Below are the code and all the weights of a small trained network. Each question names an input and a target symbol and asks about switching units off, where a switched-off unit gives its printed mean instead of its output.

import numpy as np


def w(rows, s, z=0):
    codes = np.array(rows[::2]) - 128.0
    scale = np.full(codes.shape[1], s)
    scale[-1] = z or s
    return codes * scale


def f(y):
    return y / 2 * (1 + np.tanh(0.7978845608 * (y + 0.044715 * y**3)))


def softmax(a):
    e = np.exp(a - a.max(-1, keepdims=True))
    return e / e.sum(-1, keepdims=True)


def log_softmax(a):
    a = a - a.max(-1, keepdims=True)
    return a - np.log(np.exp(a).sum(-1, keepdims=True))


def net(x, mask):
    ids = ['ΓΘβζηλμπσψ'.index(c) for c in x.split()]
    T = len(ids)
    res = E[ids] + P[:T]
    u = 0
    for l in range(2):
        r = res
        for j in range(2):
            rows = slice(2 * j, 2 * j + 2)
            q, k, v = (r @ M[l][rows].T for M in (Q, K, V))
            z = softmax(np.where(np.tri(T) > 0, q @ k.T / 2**0.5, -1e9)) @ v
            o = O[l][rows]
            res = res + np.where(mask[u + j], z, o[:, -1]) @ o[:, :-1]
        u += 2
        y = f(res @ A[l][:, :-1].T + A[l][:, -1])
        res = res + np.where(mask[u : u + 4], y, B[l][:, -1]) @ B[l][:, :-1]
        u += 4
    return log_softmax(res[-1] @ U[:, :-1].T + U[:, -1])


Q, K, V, O, A, B = {}, {}, {}, {}, {}, {}
E = w([
[135,103,184,173,129],'Γ',
[160,146,122,110,159],'Θ',
[185,216,69,185,134],'β',
[164,76,150,106,121],'ζ',
[171,96,58,116,60],'η',
[86,164,161,213,108],'λ',
[145,98,120,169,182],'μ',
[107,172,117,170,91],'π',
[231,154,72,109,85],'σ',
[56,77,59,45,245],'ψ',
],0.012)
P = w([
[1,72,118,55,52],'0',
[168,189,215,169,164],'1',
[190,175,189,181,167],'2',
[188,182,191,178,171],'3',
[186,173,180,174,173],'4',
[177,172,181,171,178],'5',
[148,166,175,191,183],'6',
[156,168,169,195,185],'7',
[141,159,167,198,187],'8',
[147,168,171,190,189],'9',
[157,166,172,208,178],'10',
[144,171,182,164,193],'11',
[154,183,188,177,183],'12',
],0.0055)
Q[0] = w([
[234,217,137,212,192],'L0H0',
[141,97,31,82,96],'L0H0',
[139,163,85,199,254],'L0H1',
[140,154,7,149,246],'L0H1',
],0.0067)
K[0] = w([
[1,62,65,59,39],'L0H0',
[107,84,199,198,153],'L0H0',
[34,70,22,30,189],'L0H1',
[9,82,98,56,243],'L0H1',
],0.007)
V[0] = w([
[99,254,65,111,157],'L0H0',
[219,172,32,60,101],'L0H0',
[134,41,46,92,201],'L0H1',
[193,39,55,39,92],'L0H1',
],0.0079)
O[0] = w([
[110,1,80,154,135,148],'L0H0',
[61,126,51,172,209,157],'L0H0',
[108,139,148,56,200,253],'L0H1',
[113,191,104,150,195,142],'L0H1',
],0.0096,0.0031)
A[0] = w([
[66,135,205,2,214,162],'L0N0',
[101,122,158,60,195,3],'L0N1',
[115,133,161,162,162,105],'L0N2',
[163,219,178,95,79,146],'L0N3',
],0.0077,0.0048)
B[0] = w([
[34,85,241,35,203,254],'L0N0',
[108,38,134,55,94,158],'L0N1',
[69,140,186,103,246,145],'L0N2',
[112,255,138,45,78,178],'L0N3',
],0.0053,0.0054)
Q[1] = w([
[254,86,26,2,61],'L1H0',
[75,47,208,196,209],'L1H0',
[85,166,29,162,45],'L1H1',
[25,171,49,160,48],'L1H1',
],0.0045)
K[1] = w([
[91,129,254,117,100],'L1H0',
[211,183,69,230,125],'L1H0',
[34,33,146,27,195],'L1H1',
[119,75,165,33,224],'L1H1',
],0.007)
V[1] = w([
[132,253,225,113,117],'L1H0',
[163,234,129,79,3],'L1H0',
[219,49,138,126,24],'L1H1',
[151,84,48,242,104],'L1H1',
],0.0055)
O[1] = w([
[38,255,171,58,77,224],'L1H0',
[48,215,210,191,84,90],'L1H0',
[209,67,228,207,90,3],'L1H1',
[201,101,98,177,222,11],'L1H1',
],0.0065,0.004)
A[1] = w([
[51,49,88,60,131,4],'L1N0',
[86,140,184,20,121,87],'L1N1',
[137,87,93,239,91,87],'L1N2',
[218,115,161,254,105,214],'L1N3',
],0.0063,0.0016)
B[1] = w([
[143,86,135,238,12,181],'L1N0',
[62,44,38,161,100,244],'L1N1',
[251,120,85,55,235,152],'L1N2',
[254,27,153,88,64,170],'L1N3',
],0.005,0.012)
U = w([
[85,195,172,239,80,64],'Γ',
[141,131,47,139,100,190],'Θ',
[229,69,73,71,172,40],'β',
[74,210,66,137,97,144],'ζ',
[133,238,80,73,254,143],'η',
[159,95,246,189,74,69],'λ',
[137,180,172,38,135,247],'μ',
[187,75,174,145,86,251],'π',
[116,147,67,171,246,213],'σ',
[85,75,118,85,166,8],'ψ',
],0.0052,0.0035)

Each question gives the input, a string of symbols that net reads in full, and the target symbol t.
The units are the heads (2 rows each of Q, K, V and O) and the neurons (one row each of A and B). Each row of codes is followed by its name. A weight is (code - 128) times the scale printed after its matrix; where a second scale follows, it is the last column's (O, A, B and U).
mask holds one flag per unit, layer by layer, with each layer's heads first. A switched-off unit (its flag False) gives its mean, the last column of its rows in O or B, instead of its output. The means were averaged over made-up inputs and are rounded, as every weight is.
A unit's drop is (log p(t) with every unit on - log p(t) with that unit switched off) / (log p(t) with every unit on - log p(t) with every unit switched off).
The circuit of an input: a set's keep is (log p(t) with only the set's units on - log p(t) with every unit switched off) / (log p(t) with every unit on - log p(t) with every unit switched off). Starting from all 12 units, units are removed one at a time, each time the one whose removal leaves the highest keep (on an exact tie, the one counted first), for as long as the keep stays at least 0.8.
circuit, biggest first: the units of the circuit, biggest drop first
most important unit: the unit with the biggest drop
k most important neurons: the k neurons with the biggest drops, biggest first
top k neurons in layer l: the k neurons of layer l with the biggest drops, biggest first
input π σ Γ η, target π: circuit, biggest first : (L1H1, L0H1, L1N3, L0N0)
input σ π β μ ψ, target ψ: circuit, biggest first : (L0N0, L0H1, L1N1)
input λ η σ ζ Γ μ β β Γ Γ, target λ: circuit, biggest first : (L0H1, L1H1, L0H0, L1H0)
input λ λ λ μ π Γ Γ Γ, target λ: circuit, biggest first : (L0H1, L0H0, L1H1)
input ζ σ λ β β β Γ ζ, target ζ: circuit, biggest first : (L0H0, L1H0, L0N3, L1H1)
input β π π π π, target β: most important unit : L0H0
input β σ μ η β β Θ, target β: 3 most important neurons : (L0N0, L0N3, L1N3)
input η Γ ζ λ ζ μ σ, target η: circuit, biggest first : (L0H0, L1N0, L1N3)
input σ π σ Θ Γ μ π, target σ: circuit, biggest first : (L0H0, L1H1, L1H0, L0N3)
input Θ ψ Θ Θ π β π σ, target β: 3 most important neurons : (L0N0, L0N3, L0N1)
input β Γ ζ ζ β, target β: 4 most important neurons : (L1N3, L0N0, L1N2, L0N3)
input ψ σ σ, target β: circuit, biggest first : (L1H0, L0N0)
input β β μ Γ ζ η Γ Θ Γ Γ η ζ, target β: 2 most important neurons : (L0N0, L0N3)
input σ σ η, target σ: circuit, biggest first : (L0H0, L0H1, L1H1, L1H0)
input ψ Θ β ζ ζ σ β, target η: circuit, biggest first : (L0H1)
input ζ ζ π Θ σ ζ ζ β ζ β π β, target ζ: 2 most important neurons : (L0N3, L0N0)
input η π σ η μ, target η: 2 most important neurons : (L1N1, L1N0)
input ζ π Γ π π Θ Γ σ, target ζ: 2 most important neurons : (L0N3, L0N0)
input Γ Θ π, target Γ: top 2 neurons in layer 0 : (L0N3, L0N0)
input π μ σ σ ζ λ η β, target π: most important unit : L0H1
input η ζ π, target η: 2 most important neurons : (L1N0, L1N1)
input η μ Γ ψ, target ψ: 2 most important neurons : (L0N0, L1N1)
input ψ π π η μ ζ π Γ η, target Θ: 2 most important neurons : (L0N0, L1N0)
input σ Θ σ Γ β ζ Γ β, target σ: 2 most important neurons : (L0N3, L0N0)
input β σ λ π, target β: top 2 neurons in layer 1 : (L1N2, L1N3)
input μ σ π Γ σ λ Γ ψ λ, target Γ: top 2 neurons in layer 0 : (L0N3, L0N2)
input β π β π π σ Θ, target β: top 2 neurons in layer 1 : (L1N2, L1N3)
